Each row has two labels, one from each of two sets.
[  8   5  -6 -11  15  -7   9   2  19  -6   2   6   4  -2   2  15   1 -13
   4   3  21  -1  -4   5  10   1 -18  11  -1  -3  -7  -4  -3  -6  -6  23
  -4  -6   0   2   2]
B & Dumun
[ 16  -3   8 -15  51   5  13   6  47  -4 -11  46   4  -8   2  12   8  12
  -6  -6  45  -2 -11   4   3   6  12   2  22  -3  -2  -5  -3  -3   4  13
   0  -7  -4   7   6]
J & Dumun
[ 13 -13   7  -6  87  -7  58   0  12   6   7  34   2  -1   9  14  28  18
   3   5  68   5   8   7   3   7  -2  -2 -11   0   3  -3  -5   3  15 -16
  -7 -14  -1   0  -4]
N & Dumun
[  6  -6   4   1  39   4   1   1  23   1  -2  14  -2   0   2  20   3  11
   9  -8  26   2  -7   6  -3  -8  -6   0   8  -3   1   6  -6  -8  -6  -2
  -2 -17  -1  11  22]
B & Dumun
[  4  -4   4  -7  42 -13  21   2  46 -13   8  -3   2  -2   2  17  -3  14
   2  -3  44   5  -9  -2   5  -5 -14  -2   0  -1   3   5  -9  -2 -28   2
  -9 -21   1  11  -1]
S & Dumun
[ 12 -10   0  -9  84  -1  42   1  -6   2  -5  33  -1  -2   4  34  42   5
   5   2  72   9   8   8   0  -1  -3  -3  -7  -2   1   3 -16  -5  18 -22
 -12 -13   0   2  -7]
N & Dumun
[10 -5  4  3 31 -3 19 -1 37 -1 -3 26  1 -1  3 16 14 11  7  1 35 -2  0  1
 -6 -6 -4 -1  3 -3 -1  1 -4 -9 -7 -4 -5 -6  3  5 -3]
B & gonin
[ 15   3   2   2  28 -12  31  -3  32  -2   5  25   7  -3   2  19   2   4
   2   2  21  -4  -6  -1   5   3  -9   1  -7  -3   1  -6   3  -7  -6  10
   0   7   3   4  -6]
S & gonin
[ 12  -3   7   1  31 -13  22  -9  20  -5   5  32   0 -12   2   9  13  -4
   2  -2  29   2 -11   0   3   3 -17   0   4  -5   6   1  -3  -6 -12  -1
  -4   2   3   6  -9]
S & gonin
[  4  -5   0  -5  35   2  32   7   2  -4  -3   2   2   0  -3  35  -7   4
   2   8  28   1  -2   0   1  -5  -3   1 -13   3  -1  -3  -3 -12   5 -20
 -12 -10  -2   7   1]
N & Dumun
[ 18  -1   8   4  57  -2   6  -2   1  -1  -6  40  -2   0   5  36  -7   4
   4  -1   5  -4   0   3  -1  -8 -25   4   7  -5   5   5  -6  -6   7  -8
   0  -9   1   1   0]
N & Dumun
[ 13   0   0 -15  28  -6  26   0  29  -5  -8  -1   4  -8   6  14  -1  -4
  -2   4  17   7   0   0   6   2   1  -6  -6  -3  -1  -2  -7 -12 -14  10
  -5  -1   1   2  -2]
S & Dumun
[ 12   2  -9   7  34  -2   1  -4  31   6   1  32   7   4   2  12  18   6
   6   2  20  -7 -10  15   6  -5  -9   2   2  -7  -1  -4   1  -2  14  26
   0  -5   3  11   2]
S & Dumun
[  9  -3   3   3  19  -6  28  -9  12   2   1  11  -1  -6  -2   2   3   5
   0  -3  -3  -5   0  -1  -3   4  -7   1  -9   2   8  -3   2  -4 -11 -15
   1   7   4  -2  -8]
S & gonin
[ 11  -3   7  10  14 -13  17  -4  28  -7  -5   0  -1  -3   5  11 -14  15
   5  -5  15  -2   0  -9  -1   3  -4  -3   3  -4   5   3  -2  -4 -32  -3
  -1   2   6   8  -2]
B & gonin
[ 14  -4  10  -7  41  -6   6   2  33  -5  -2  10   3  -5  -1  23 -19  14
   0   3 -11   0  -7  -4   2   3 -18   3  10  -5   5   3  -2  -3 -33  -6
   2  -9   2   3  -1]
B & Dumun
[ 16  -4   2  -7  56  -1  22   7  17  -6  -3  11   4   4   0  40 -17   9
   6   3  22   3  -3 -25   3  -6  -5  -2   1  -1  -3  -4  -2  -8   8  -2
  -6 -13  -1  10   7]
S & Dumun
[ 13   6   3  -3  28 -15  11 -10  11   3  -3  14   3  -4   4  23  -4  -7
  -1  -6 -14   5   6  -4   9   5 -23   2   6  -3   4   8  -6  -3 -17  16
   2  -4   6   0 -12]
S & Dumun
